[[109 125 147 132 104 105 124 150 125 115 155 110 138 146 137 129]
 [127 124 135 124 128 107 154 129 129 145 141 136 145 103 136 153]
 [130 154 142 147 105 111 108 139 142 136 134 142 149 104 142 101]
 [112 137 136 141 142 130 126 107 130 149 146 149 108 131 112 145]
 [130 150 136 101 104 126 103 125 108 118 138 134 137 152 132 126]]
->
[[129 109 125 147 132 104 105 124 150 125 115 155 110 138 146 137]
 [153 127 124 135 124 128 107 154 129 129 145 141 136 145 103 136]
 [101 130 154 142 147 105 111 108 139 142 136 134 142 149 104 142]
 [145 112 137 136 141 142 130 126 107 130 149 146 149 108 131 112]
 [126 130 150 136 101 104 126 103 125 108 118 138 134 137 152 132]]

[[136 139 124]
 [113 127 138]
 [128 140 120]
 [131 128 114]
 [136 134 130]
 [129 125 145]
 [106 122 115]
 [125 132 123]]
->
[[124 136 139]
 [138 113 127]
 [120 128 140]
 [114 131 128]
 [130 136 134]
 [145 129 125]
 [115 106 122]
 [123 125 132]]

[[134 137 128 122 119 107 126 140]
 [136 133 126 119 139 145 137 140]
 [118 118 120 143 116 128 113 126]
 [115 126 114 116 118 133 121 116]
 [130 130 138 113 123 128 137 125]
 [116 130 123 118 137 137 115 119]
 [120 114 117 124 123 115 151 138]
 [141 140 125 129 118 128 108 123]
 [123 141 135 135 123 154 136 134]
 [118 121 152 146 137 127 117 139]
 [132 137 106 134 125 132 121 133]]
->
[[140 134 137 128 122 119 107 126]
 [140 136 133 126 119 139 145 137]
 [126 118 118 120 143 116 128 113]
 [116 115 126 114 116 118 133 121]
 [125 130 130 138 113 123 128 137]
 [119 116 130 123 118 137 137 115]
 [138 120 114 117 124 123 115 151]
 [123 141 140 125 129 118 128 108]
 [134 123 141 135 135 123 154 136]
 [139 118 121 152 146 137 127 117]
 [133 132 137 106 134 125 132 121]]

[[155 116 125 104 141 145 135 135 106]
 [150 118 128 111 140 140 134 132 112]
 [143 119 125 113 138 143 133 131 112]
 [155 118 125 113 144 146 131 133 110]
 [116 138 130 147 122 115 121 126 142]]
->
[[106 155 116 125 104 141 145 135 135]
 [112 150 118 128 111 140 140 134 132]
 [112 143 119 125 113 138 143 133 131]
 [110 155 118 125 113 144 146 131 133]
 [142 116 138 130 147 122 115 121 126]]

[[115 139 115 121 134 148 146]
 [111 120 146 138 107 124 124]
 [127 125 122 141 108 127 147]
 [127 136 128 107 109 113 108]
 [118 123 125 141 128 112 116]
 [131 147 147 119 147 115 114]
 [148 142 115 132 136 142 126]
 [119 131 121 116 114 137 112]
 [135 109 129 107 133 133 118]]
->
[[146 115 139 115 121 134 148]
 [124 111 120 146 138 107 124]
 [147 127 125 122 141 108 127]
 [108 127 136 128 107 109 113]
 [116 118 123 125 141 128 112]
 [114 131 147 147 119 147 115]
 [126 148 142 115 132 136 142]
 [112 119 131 121 116 114 137]
 [118 135 109 129 107 133 133]]

[[134 105 139 121 102]
 [107 152 103 130 147]]
->
[[102 134 105 139 121]
 [147 107 152 103 130]]

[[106 139 137]
 [100 117 130]
 [109 101 132]
 [122 125 142]
 [123 121 141]]
->
[[137 106 139]
 [130 100 117]
 [132 109 101]
 [142 122 125]
 [141 123 121]]

[[146 113 113 118]
 [130 107 134 121]
 [149 122 122 108]
 [123 146 152 128]]
->
[[118 146 113 113]
 [121 130 107 134]
 [108 149 122 122]
 [128 123 146 152]]
---
[[127 133 120 150 140 132 140 133 151 144 127 104 127 118]
 [135 134 138 120 135 107 114 104 122 142 124 107 119 108]
 [143 124 143 110 119 133 117 131 106 146 124 126 125 130]]
->
[[143 124 143 110 119 133 117 131 106 146 124 126 125 130]
 [135 134 138 120 135 107 114 104 122 142 124 107 119 108]
 [127 133 120 150 140 132 140 133 151 144 127 104 127 118]]

[[146 145]
 [105 117]
 [113 141]]
->
[[113 141]
 [105 117]
 [146 145]]

[[129 107 132 126 152 134 134 146 126 131 122 135 109]
 [122 117 128 128 145 133 129 138 124 132 125 126 121]
 [141 119 136 126 138 129 142 140 137 129 123 144 115]
 [129 116 133 132 143 123 126 147 129 121 127 128 119]
 [120 140 122 132 112 125 116 117 123 124 135 114 142]]
->
[[120 140 122 132 112 125 116 117 123 124 135 114 142]
 [129 116 133 132 143 123 126 147 129 121 127 128 119]
 [141 119 136 126 138 129 142 140 137 129 123 144 115]
 [122 117 128 128 145 133 129 138 124 132 125 126 121]
 [129 107 132 126 152 134 134 146 126 131 122 135 109]]

[[130 122 103 115 115 136 139]
 [131 126 111 112 125 134 131]
 [135 123 113 113 130 136 129]]
->
[[135 123 113 113 130 136 129]
 [131 126 111 112 125 134 131]
 [130 122 103 115 115 136 139]]

[[109 119 107 148 103]
 [151 147 144 134 111]
 [152 146 142 119 119]
 [119 109 112 109 128]
 [152 145 148 136 115]
 [107 123 108 143 107]
 [149 150 145 138 117]
 [140 121 132 114 117]]
->
[[140 121 132 114 117]
 [149 150 145 138 117]
 [107 123 108 143 107]
 [152 145 148 136 115]
 [119 109 112 109 128]
 [152 146 142 119 119]
 [151 147 144 134 111]
 [109 119 107 148 103]]

[[110 137]
 [139 113]
 [138 111]
 [129 110]
 [136 112]
 [105 129]
 [106 123]
 [153 129]
 [136 112]
 [150 134]
 [141 114]
 [133 111]]
->
[[133 111]
 [141 114]
 [150 134]
 [136 112]
 [153 129]
 [106 123]
 [105 129]
 [136 112]
 [129 110]
 [138 111]
 [139 113]
 [110 137]]

[[140 124 141 125 137 103 118 139 104]
 [145 109 147 124 142 118 147 137 119]
 [120 138 135 126 131 106 128 127 109]
 [144 126 105 125 143 111 151 146 141]
 [122 122 149 136 116 118 110 140 151]
 [141 135 107 118 145 132 133 130 147]]
->
[[141 135 107 118 145 132 133 130 147]
 [122 122 149 136 116 118 110 140 151]
 [144 126 105 125 143 111 151 146 141]
 [120 138 135 126 131 106 128 127 109]
 [145 109 147 124 142 118 147 137 119]
 [140 124 141 125 137 103 118 139 104]]
---
[[152 141 113]
 [143 128 143]
 [133 118 131]
 [128 128 113]]
->
[[128 143]
 [118 131]]

[[147 121 116 116 122]
 [154 114 109 126 114]
 [146 103 105 149 101]]
->
[[114 109]
 [103 105]]

[[113 117 118 138 106]
 [154 110 106 100 110]
 [105 127 108 141 112]
 [148 144 100 117 139]
 [131 116 144 115 118]]
->
[[110 106]
 [127 108]]

[[123 116 124 122 127]
 [141 103 147 140 147]
 [130 106 137 143 138]
 [126 112 129 125 131]
 [122 115 125 125 127]]
->
[[103 147]
 [106 137]]

[[113 113 122 133 139]
 [118 118 109 129 145]
 [117 118 104 134 149]
 [131 131 115 148 143]
 [126 127 122 149 138]]
->
[[118 109]
 [118 104]]

[[128 101 112]
 [144 124 125]
 [121 123 119]
 [113 157 151]]
->
[[124 125]
 [123 119]]
